Here is a tiny trained network, its code and every weight. The questions are about switching its units off for an input and a class, where a switched-off unit gives its printed mean instead of its output.

import numpy as np


def w(rows, s, z=0):
    codes = np.array(rows[::2]) - 128.0
    scale = np.full(codes.shape[1], s)
    scale[-1] = z or s
    return codes * scale


def f(y):
    return np.maximum(y, 0)


def log_softmax(a):
    a = a - a.max(-1, keepdims=True)
    return a - np.log(np.exp(a).sum(-1, keepdims=True))


def net(x, mask):
    res = np.array(x, float).reshape(1, 7) / 4 @ E
    y = f(res @ A[0][:, :-1].T + A[0][:, -1])
    res = res + np.where(mask, y, B[0][:, -1]) @ B[0][:, :-1]
    return log_softmax(res[-1] @ U[:, :-1].T + U[:, -1])


A, B = {}, {}
E = w([
[186,220,231,136,87],'x0',
[139,108,147,87,154],'x1',
[126,130,119,137,122],'x2',
[126,109,150,68,173],'x3',
[199,175,18,26,115],'x4',
[220,159,104,172,254],'x5',
[124,129,133,120,135],'x6',
],0.0087)
A[0] = w([
[129,158,226,157,143,95],'N1',
[140,108,131,44,43,174],'N2',
[192,137,159,126,192,107],'N3',
[185,207,126,101,97,253],'N4',
[147,153,71,207,232,178],'N5',
[120,140,68,81,86,119],'N6',
[162,174,66,27,114,250],'N7',
[68,118,203,162,57,232],'N8',
[154,209,112,166,81,134],'N9',
[42,69,94,205,104,234],'N10',
[105,158,184,204,248,155],'N11',
[126,91,175,196,130,170],'N12',
[186,164,93,118,187,124],'N13',
],0.012,0.0045)
B[0] = w([
[174,44,182,124,38,196],'N1',
[118,204,164,82,80,209],'N2',
[189,141,137,178,186,184],'N3',
[86,220,170,205,115,222],'N4',
[197,72,64,129,130,228],'N5',
[136,151,83,166,69,185],'N6',
[98,225,96,200,36,248],'N7',
[92,78,192,2,114,239],'N8',
[154,156,181,188,112,184],'N9',
[134,153,94,29,170,221],'N10',
[226,54,116,75,117,220],'N11',
[139,29,159,97,193,195],'N12',
[176,182,57,181,131,197],'N13',
],0.0083,0.013)
U = w([
[18,73,116,24,204,247],'0',
[25,48,248,109,109,1],'1',
[166,7,56,106,189,98],'2',
[203,38,167,162,120,168],'3',
[96,131,54,88,66,247],'4',
[49,185,198,131,106,29],'5',
[134,135,2,182,174,84],'6',
[165,166,99,198,169,52],'7',
],0.0079,0.0046)

Each question gives the input, the list of numbers given to net, and the class t.
The units are the neurons (one row each of A and B). Each row of codes is followed by its name. A weight is (code - 128) times the scale printed after its matrix; where a second scale follows, it is the last column's (A, B and U).
mask holds one flag per neuron, in row order. A switched-off neuron (its flag False) gives its mean, the last column of its row in B, instead of its output. The means were averaged over made-up inputs and are rounded, as every weight is.
A unit's drop is (log p(t) with every unit on - log p(t) with that unit switched off) / (log p(t) with every unit on - log p(t) with every unit switched off).
The circuit of an input: a set's keep is (log p(t) with only the set's units on - log p(t) with every unit switched off) / (log p(t) with every unit on - log p(t) with every unit switched off). Starting from the 12 units with the biggest drops (on a tie, the unit counted first), units are removed one at a time, each time the one whose removal leaves the highest keep (on an exact tie, the one counted first), for as long as the keep stays at least 0.8.
units of the circuit, in order: the units of the circuit, biggest drop first
unit that matters most: the unit with the biggest drop
top k neurons: the k neurons with the biggest drops, biggest first
drop of u: that unit's drop, to one decimal
input [-7,0,-4,8,1,2,-3], class 6: units of the circuit, in order -> N8; N1
input [2,8,5,4,1,0,0], class 5: unit that matters most -> N5
input [-5,5,-4,-5,2,2,8], class 6: units of the circuit, in order -> N8; N1
input [1,-7,6,-5,8,-1,0], class 5: top 2 neurons -> N4; N5
input [-2,7,-7,8,-8,-3,6], class 0: units of the circuit, in order -> N10; N7
input [0,3,-4,-7,-8,-2,-3], class 0: units of the circuit, in order -> N10; N8
input [5,7,-7,-4,7,0,-7], class 5: units of the circuit, in order -> N4; N5
input [2,-8,8,0,2,-5,2], class 5: units of the circuit, in order -> N5; N11; N9
input [4,4,-5,7,0,-1,-8], class 1: units of the circuit, in order -> N13; N5
input [7,2,5,6,8,2,4], class 7: top 3 neurons -> N13; N8; N3
input [-4,6,2,4,-3,1,-4], class 2: units of the circuit, in order -> N4; N7
input [2,2,2,-5,8,-3,-3], class 5: units of the circuit, in order -> N4; N5; N11
input [5,6,-8,4,2,7,4], class 7: top 2 neurons -> N13; N4
input [1,-5,8,6,5,3,8], class 7: top 2 neurons -> N4; N10
input [8,-2,3,-2,-5,-1,-3], class 1: units of the circuit, in order -> N8
input [2,-2,3,7,-4,0,-2], class 1: units of the circuit, in order -> N5; N13
input [6,-3,-4,6,-6,-1,8], class 1: top 2 neurons -> N8; N5
input [-1,-8,3,-7,-8,1,1], class 2: top 2 neurons -> N11; N10
input [-1,6,5,-8,7,1,7], class 6: top 2 neurons -> N8; N13
input [-1,-5,-2,6,-1,8,7], class 2: unit that matters most -> N11
input [3,3,-6,6,-1,-2,-1], class 1: drop of N13 -> 0.2
input [0,8,-6,-5,0,-5,-3], class 0: drop of N7 -> 0.3
input [-6,-8,-4,-1,-3,1,-1], class 2: drop of N8 -> 0.1
input [-2,-1,6,3,-4,-6,3], class 0: drop of N10 -> 0.2
